Below are the code and all the weights of a small trained network. Each question names an input and a class and asks about switching units off, where a switched-off unit gives its printed mean instead of its output.

import numpy as np


def w(rows, s, z=0):
    codes = np.array(rows[::2]) - 128.0
    scale = np.full(codes.shape[1], s)
    scale[-1] = z or s
    return codes * scale


def f(y):
    return y / 2 * (1 + np.tanh(0.7978845608 * (y + 0.044715 * y**3)))


def log_softmax(a):
    a = a - a.max(-1, keepdims=True)
    return a - np.log(np.exp(a).sum(-1, keepdims=True))


def net(x, mask):
    res = np.array(x, float).reshape(1, 4) / 4 @ E
    y = f(res @ A[0][:, :-1].T + A[0][:, -1])
    res = res + np.where(mask, y, B[0][:, -1]) @ B[0][:, :-1]
    return log_softmax(res[-1] @ U[:, :-1].T + U[:, -1])


A, B = {}, {}
E = w([
[130,28,156,64,40,135,147,163,59,121],'x0',
[35,156,106,115,173,210,205,176,82,126],'x1',
[107,119,240,170,158,85,111,114,74,146],'x2',
[130,94,74,202,66,180,129,156,185,255],'x3',
],0.0097)
A[0] = w([
[195,86,77,156,5,126,84,152,178,184,218],'N0',
[160,58,183,163,68,85,76,132,116,168,193],'N1',
[179,96,168,40,119,33,90,85,108,3,184],'N2',
[143,209,106,217,193,136,108,100,197,144,145],'N3',
[119,75,244,137,118,69,87,133,64,119,190],'N4',
[40,199,126,78,175,176,195,163,100,87,233],'N5',
[119,190,159,132,245,74,98,58,145,73,253],'N6',
],0.0075,0.005)
B[0] = w([
[77,73,39,88,2,179,105,44,201,190,237],'N0',
[127,162,170,114,62,112,183,82,125,215,213],'N1',
[231,132,144,27,76,106,89,134,71,38,249],'N2',
[104,159,110,158,238,88,103,132,199,212,218],'N3',
[114,180,251,140,82,107,185,114,59,159,231],'N4',
[139,65,111,170,194,174,163,208,57,99,237],'N5',
[193,186,155,184,195,55,77,151,106,62,245],'N6',
],0.008,0.012)
U = w([
[95,162,109,163,160,93,86,85,187,212,99],'0',
[97,134,234,134,52,100,212,86,70,205,204],'1',
[173,157,190,106,131,67,88,133,58,22,5],'2',
[58,63,46,133,57,195,128,85,176,173,2],'3',
[170,101,87,3,44,113,84,75,128,90,215],'4',
[73,56,98,133,165,246,254,227,52,111,251],'5',
[133,196,132,207,217,66,94,136,137,115,166],'6',
[129,175,66,61,136,132,116,114,163,78,64],'7',
],0.0084,0.0029)

Each question gives the input, the list of numbers given to net, and the class t.
The units are the neurons (one row each of A and B). Each row of codes is followed by its name. A weight is (code - 128) times the scale printed after its matrix; where a second scale follows, it is the last column's (A, B and U).
mask holds one flag per neuron, in row order. A switched-off neuron (its flag False) gives its mean, the last column of its row in B, instead of its output. The means were averaged over made-up inputs and are rounded, as every weight is.
A unit's drop is (log p(t) with every unit on - log p(t) with that unit switched off) / (log p(t) with every unit on - log p(t) with every unit switched off).
The circuit of an input: a set's keep is (log p(t) with only the set's units on - log p(t) with every unit switched off) / (log p(t) with every unit on - log p(t) with every unit switched off). Starting from all 7 units, units are removed one at a time, each time the one whose removal leaves the highest keep (on an exact tie, the one counted first), for as long as the keep stays at least 0.8.
units of the circuit, in order: the units of the circuit, biggest drop first
unit that matters most: the unit with the biggest drop
top k neurons: the k neurons with the biggest drops, biggest first
drop when u is switched off: that unit's drop, to one decimal
input [-3,-2,2,4], class 0: unit that matters most => N3
input [-2,-6,5,1], class 1: top 2 neurons => N1, N4
input [-4,5,1,8], class 3: top 2 neurons => N6, N4
input [-4,7,-3,-8], class 5: top 3 neurons => N5, N4, N3
input [0,-4,-1,2], class 3: units of the circuit, in order => N2, N0
input [3,-2,-8,-7], class 2: top 2 neurons => N0, N1
input [4,4,-7,-6], class 5: top 2 neurons => N5, N6
input [-3,8,2,-7], class 5: top 2 neurons => N5, N2
input [8,3,-7,3], class 3: top 2 neurons => N0, N2
input [-5,1,-7,4], class 3: top 3 neurons => N6, N0, N4
input [-1,4,0,3], class 5: top 2 neurons => N0, N6
input [-3,4,2,7], class 3: top 2 neurons => N6, N4
input [1,3,-6,-2], class 5: drop when N6 is switched off => 0.0
input [-3,8,3,-4], class 5: units of the circuit, in order => N5
input [-3,7,5,7], class 5: drop when N0 is switched off => 0.1
input [2,5,3,-4], class 5: drop when N5 is switched off => 1.7
